Below are the code and all the weights of a small trained network. Each question names an input and a target symbol and asks about switching units off, where a switched-off unit gives its printed mean instead of its output.

import numpy as np


def w(rows, s, z=0):
    codes = np.array(rows[::2]) - 128.0
    scale = np.full(codes.shape[1], s)
    scale[-1] = z or s
    return codes * scale


def norm(h):
    return h / np.sqrt((h * h).mean(-1, keepdims=True) + 1e-5)


def f(y):
    return np.maximum(y, 0)


def softmax(a):
    e = np.exp(a - a.max(-1, keepdims=True))
    return e / e.sum(-1, keepdims=True)


def log_softmax(a):
    a = a - a.max(-1, keepdims=True)
    return a - np.log(np.exp(a).sum(-1, keepdims=True))


def net(x, mask):
    ids = ['Λβγδεμξω'.index(c) for c in x.split()]
    T = len(ids)
    res = E[ids] + P[:T]
    u = 0
    for l in range(2):
        r = norm(res)
        for j in range(2):
            rows = slice(2 * j, 2 * j + 2)
            q, k, v = (r @ M[l][rows].T for M in (Q, K, V))
            z = softmax(np.where(np.tri(T) > 0, q @ k.T / 2**0.5, -1e9)) @ v
            o = O[l][rows]
            res = res + np.where(mask[u + j], z, o[:, -1]) @ o[:, :-1]
        u += 2
        y = f(norm(res) @ A[l][:, :-1].T + A[l][:, -1])
        res = res + np.where(mask[u : u + 4], y, B[l][:, -1]) @ B[l][:, :-1]
        u += 4
    return log_softmax(norm(res)[-1] @ U[:, :-1].T + U[:, -1])


Q, K, V, O, A, B = {}, {}, {}, {}, {}, {}
E = w([
[84,117,75],'Λ',
[87,118,69],'β',
[140,6,114],'γ',
[183,174,147],'δ',
[48,72,139],'ε',
[106,87,114],'μ',
[33,23,41],'ξ',
[189,118,228],'ω',
],0.016)
P = w([
[15,252,191],'0',
[77,198,177],'1',
[136,182,195],'2',
[124,159,162],'3',
[122,157,154],'4',
[133,142,164],'5',
[126,145,167],'6',
[125,129,167],'7',
[140,121,164],'8',
[149,135,162],'9',
],0.0035)
Q[0] = w([
[155,148,9],'L0H1',
[186,87,63],'L0H1',
[162,1,181],'L0H2',
[38,185,124],'L0H2',
],0.0068)
K[0] = w([
[193,94,185],'L0H1',
[188,116,110],'L0H1',
[2,172,146],'L0H2',
[88,84,152],'L0H2',
],0.0091)
V[0] = w([
[247,137,74],'L0H1',
[81,138,102],'L0H1',
[196,71,144],'L0H2',
[189,108,3],'L0H2',
],0.0066)
O[0] = w([
[10,192,165,2],'L0H1',
[183,202,47,162],'L0H1',
[118,57,110,94],'L0H2',
[3,117,99,75],'L0H2',
],0.005,0.004)
A[0] = w([
[130,92,101,49],'L0N1',
[151,159,186,252],'L0N2',
[86,175,165,82],'L0N3',
[80,110,1,127],'L0N4',
],0.0094,0.0029)
B[0] = w([
[191,85,140,175],'L0N1',
[2,185,131,186],'L0N2',
[44,214,98,129],'L0N3',
[184,29,199,253],'L0N4',
],0.0066,0.0052)
Q[1] = w([
[156,96,167],'L1H1',
[34,142,4],'L1H1',
[112,147,151],'L1H2',
[130,184,87],'L1H2',
],0.018)
K[1] = w([
[92,99,224],'L1H1',
[220,172,54],'L1H1',
[183,82,21],'L1H2',
[115,191,2],'L1H2',
],0.0095)
V[1] = w([
[32,123,148],'L1H1',
[77,103,9],'L1H1',
[145,107,123],'L1H2',
[163,56,165],'L1H2',
],0.013)
O[1] = w([
[56,99,113,110],'L1H1',
[68,220,1,71],'L1H1',
[233,130,111,159],'L1H2',
[120,178,164,255],'L1H2',
],0.0093,0.0099)
A[1] = w([
[174,136,246,56],'L1N1',
[121,192,194,67],'L1N2',
[202,65,39,253],'L1N3',
[236,47,254,218],'L1N4',
],0.0082,0.0027)
B[1] = w([
[155,155,55,179],'L1N1',
[109,204,165,140],'L1N2',
[1,109,119,160],'L1N3',
[119,111,74,250],'L1N4',
],0.0072,0.018)
U = w([
[176,122,101,6],'Λ',
[136,133,96,49],'β',
[110,100,124,158],'γ',
[89,119,175,207],'δ',
[174,122,89,122],'ε',
[248,99,79,216],'μ',
[85,112,113,254],'ξ',
[188,75,239,194],'ω',
],0.017,0.0051)

Each question gives the input, a string of symbols that net reads in full, and the target symbol t.
The units are the heads (2 rows each of Q, K, V and O) and the neurons (one row each of A and B). Each row of codes is followed by its name. A weight is (code - 128) times the scale printed after its matrix; where a second scale follows, it is the last column's (O, A, B and U).
mask holds one flag per unit, layer by layer, with each layer's heads first. A switched-off unit (its flag False) gives its mean, the last column of its rows in O or B, instead of its output. The means were averaged over made-up inputs and are rounded, as every weight is.
A unit's drop is (log p(t) with every unit on - log p(t) with that unit switched off) / (log p(t) with every unit on - log p(t) with every unit switched off).
The circuit of an input: a set's keep is (log p(t) with only the set's units on - log p(t) with every unit switched off) / (log p(t) with every unit on - log p(t) with every unit switched off). Starting from all 12 units, units are removed one at a time, each time the one whose removal leaves the highest keep (on an exact tie, the one counted first), for as long as the keep stays at least 0.8.
units of the circuit, in order: the units of the circuit, biggest drop first
unit that matters most: the unit with the biggest drop
k most important neurons: the k neurons with the biggest drops, biggest first
k most important neurons of layer l: the k neurons of layer l with the biggest drops, biggest first
which heads matter: for each layer, one digit per head in row order, 1 if its drop is at least 0.15 and else 0, layers parted by /
drop when u is switched off: that unit's drop, to one decimal
input ω ω μ μ, target ω: which heads matter : 00 / 10
input μ ε ω, target μ: units of the circuit, in order : [L0H1 L1H1]
input ξ β ξ ε μ μ β, target ξ: 3 most important neurons : [L1N3 L0N4 L1N1]
input γ ξ μ μ, target ξ: which heads matter : 11 / 10
input μ ω ξ μ γ ω ω μ ξ, target ω: units of the circuit, in order : [L0N4 L1H1]
input μ ξ γ, target ξ: units of the circuit, in order : [L1N3 L1H1]
input ω δ μ ω δ Λ, target ω: units of the circuit, in order : [L1H1]
input ξ μ δ ξ β ε μ γ γ, target ξ: units of the circuit, in order : [L1H1 L1N3]
input μ γ μ ω μ μ ε, target μ: which heads matter : 10 / 00
input ω ε Λ μ γ μ γ ω β, target ω: 2 most important neurons : [L0N4 L0N2]
input γ μ γ ξ ξ Λ γ γ ξ β, target ξ: units of the circuit, in order : [L1H1 L1N3 L0N4]
input ε μ ω, target μ: which heads matter : 11 / 00
input γ ω δ β, target ω: which heads matter : 00 / 10
input ε Λ μ μ δ γ μ β ε, target μ: unit that matters most : L0H1
input δ δ β δ, target δ: 2 most important neurons : [L1N4 L0N2]
input γ ω ω ξ μ, target ω: drop when L0N2 is switched off : 0.5
input δ ξ μ, target ξ: drop when L1H1 is switched off : 1.1
input ω Λ μ ω δ, target ω: drop when L1H1 is switched off : 1.4
input ξ ω ω ξ, target ω: drop when L1H1 is switched off : 0.3
input δ β ξ γ ε δ, target δ: most important neuron of layer 1 : [L1N4]
